Below are the code and all the weights of a small trained network. Each question names an input and a target symbol and asks about switching units off, where a switched-off unit gives its printed mean instead of its output.

import numpy as np


def w(rows, s, z=0):
    codes = np.array(rows[::2]) - 128.0
    scale = np.full(codes.shape[1], s)
    scale[-1] = z or s
    return codes * scale


def norm(h):
    return h / np.sqrt((h * h).mean(-1, keepdims=True) + 1e-5)


def f(y):
    return np.maximum(y, 0)


def softmax(a):
    e = np.exp(a - a.max(-1, keepdims=True))
    return e / e.sum(-1, keepdims=True)


def log_softmax(a):
    a = a - a.max(-1, keepdims=True)
    return a - np.log(np.exp(a).sum(-1, keepdims=True))


def net(x, mask):
    ids = ['αγθλμξπφψω'.index(c) for c in x.split()]
    T = len(ids)
    res = E[ids] + P[:T]
    q, k, v = (norm(res) @ M[0].T for M in (Q, K, V))
    z = softmax(np.where(np.tri(T) > 0, q @ k.T / 2**0.5, -1e9)) @ v
    res = res + np.where(mask[0], z, O[0][:, -1]) @ O[0][:, :-1]
    y = f(norm(res) @ A[0][:, :-1].T + A[0][:, -1])
    res = res + np.where(mask[1:25], y, B[0][:, -1]) @ B[0][:, :-1]
    return log_softmax(norm(res)[-1] @ U[:, :-1].T + U[:, -1])


Q, K, V, O, A, B = {}, {}, {}, {}, {}, {}
E = w([
[94,107,180,164],'α',
[110,140,171,153],'γ',
[16,156,7,92],'θ',
[114,167,137,121],'λ',
[20,182,27,120],'μ',
[125,149,150,81],'ξ',
[126,152,177,113],'π',
[96,127,142,61],'φ',
[123,96,189,195],'ψ',
[79,83,168,144],'ω',
],0.016)
P = w([
[182,168,84,107],'0',
[117,66,150,102],'1',
[47,199,127,112],'2',
[70,251,208,55],'3',
[113,67,150,106],'4',
[62,183,128,113],'5',
[61,54,61,182],'6',
[118,68,151,104],'7',
[83,179,125,108],'8',
[78,50,53,186],'9',
[124,70,151,100],'10',
[94,177,122,106],'11',
[81,247,222,67],'12',
],0.015)
Q[0] = w([
[47,218,54,121],'h1',
[172,37,227,1],'h1',
],0.0093)
K[0] = w([
[9,141,137,93],'h1',
[211,147,54,111],'h1',
],0.013)
V[0] = w([
[201,29,104,254],'h1',
[58,86,105,126],'h1',
],0.0096)
O[0] = w([
[29,148,143,152,1],'h1',
[136,11,151,166,153],'h1',
],0.012,0.008)
A[0] = w([
[164,162,146,207,61],'n1',
[141,221,173,142,95],'n2',
[165,207,150,145,240],'n3',
[60,175,96,137,102],'n4',
[116,79,153,39,149],'n5',
[106,113,163,209,134],'n6',
[107,85,162,138,90],'n7',
[145,91,151,157,70],'n8',
[141,168,187,103,123],'n9',
[152,240,9,128,213],'n10',
[164,113,103,199,184],'n11',
[125,126,146,48,65],'n12',
[55,175,155,101,61],'n13',
[145,128,172,94,106],'n14',
[175,143,121,97,173],'n15',
[102,57,117,110,3],'n16',
[133,128,61,76,128],'n17',
[174,111,157,195,99],'n18',
[158,135,200,149,37],'n19',
[140,44,106,127,119],'n20',
[141,92,169,91,116],'n21',
[116,119,206,80,48],'n22',
[135,95,163,84,103],'n23',
[134,101,250,134,149],'n24',
],0.014,0.0063)
B[0] = w([
[4,103,150,155,136],'n1',
[150,158,102,61,174],'n2',
[66,158,169,193,214],'n3',
[237,57,112,112,158],'n4',
[105,207,174,163,228],'n5',
[163,151,81,92,181],'n6',
[163,149,145,81,168],'n7',
[127,116,137,87,158],'n8',
[182,131,160,159,192],'n9',
[108,52,202,142,209],'n10',
[56,151,94,192,177],'n11',
[113,165,24,199,169],'n12',
[180,124,1,118,161],'n13',
[173,146,91,113,181],'n14',
[70,95,50,141,203],'n15',
[54,166,82,247,155],'n16',
[138,55,62,136,185],'n17',
[146,127,72,118,169],'n18',
[159,175,18,151,161],'n19',
[130,121,16,83,211],'n20',
[140,116,245,168,195],'n21',
[211,86,167,143,177],'n22',
[131,128,232,152,183],'n23',
[80,136,122,72,255],'n24',
],0.0077,0.0089)
U = w([
[190,173,51,24,63],'α',
[89,218,79,192,112],'γ',
[154,64,135,86,255],'θ',
[119,89,164,237,116],'λ',
[174,61,144,109,202],'μ',
[197,105,128,225,45],'ξ',
[128,153,134,198,224],'π',
[249,109,88,137,65],'φ',
[22,209,78,71,93],'ψ',
[22,107,195,114,225],'ω',
],0.015,0.0034)

Each question gives the input, a string of symbols that net reads in full, and the target symbol t.
The units are the heads (2 rows each of Q, K, V and O) and the neurons (one row each of A and B). Each row of codes is followed by its name. A weight is (code - 128) times the scale printed after its matrix; where a second scale follows, it is the last column's (O, A, B and U).
mask holds one flag per unit, heads first, then neurons. A switched-off unit (its flag False) gives its mean, the last column of its rows in O or B, instead of its output. The means were averaged over made-up inputs and are rounded, as every weight is.
A unit's drop is (log p(t) with every unit on - log p(t) with that unit switched off) / (log p(t) with every unit on - log p(t) with every unit switched off).
The circuit of an input: a set's keep is (log p(t) with only the set's units on - log p(t) with every unit switched off) / (log p(t) with every unit on - log p(t) with every unit switched off). Starting from the 12 units with the biggest drops (on a tie, the unit counted first), units are removed one at a time, each time the one whose removal leaves the highest keep (on an exact tie, the one counted first), for as long as the keep stays at least 0.8.
circuit, biggest first: the units of the circuit, biggest drop first
unit that matters most: the unit with the biggest drop
top k neurons: the k neurons with the biggest drops, biggest first
drop of u: that unit's drop, to one decimal
input α π φ ψ ξ φ μ φ, target α: top 2 neurons : (n13, n4)
input ξ ω ψ ψ ω γ ψ μ μ, target μ: circuit, biggest first : (n10, n4)
input ω γ γ ω ψ π π α, target ω: circuit, biggest first : (h1)
input θ α λ, target λ: circuit, biggest first : (n10, n24)
input α α α φ π, target α: circuit, biggest first : (h1, n13, n4)
input α γ φ φ θ ω ω ξ, target α: top 2 neurons : (n13, n4)
input ψ π γ θ π φ λ φ ψ ξ φ ψ, target ψ: top 2 neurons : (n24, n1)
input φ α ψ γ γ, target φ: top 2 neurons : (n10, n16)
input μ θ ψ ω λ φ ψ π ψ θ α φ, target φ: circuit, biggest first : (h1, n24)
input λ μ θ λ π θ φ ψ γ λ α ω, target ω: top 3 neurons : (n21, n5, n16)
input ξ α ψ θ ξ ξ ψ λ ψ ω λ, target ξ: top 3 neurons : (n24, n3, n10)
input α ξ ω θ ω θ α α, target α: top 2 neurons : (n13, n4)
input ξ α α ξ π α γ ξ, target ξ: drop of n3 : 0.2
input ω μ θ π α φ θ ξ, target ω: drop of h1 : 0.5
input α θ ψ π ω π, target π: unit that matters most : h1
input ω ψ ψ λ θ π γ ψ, target ω: drop of h1 : 1.2
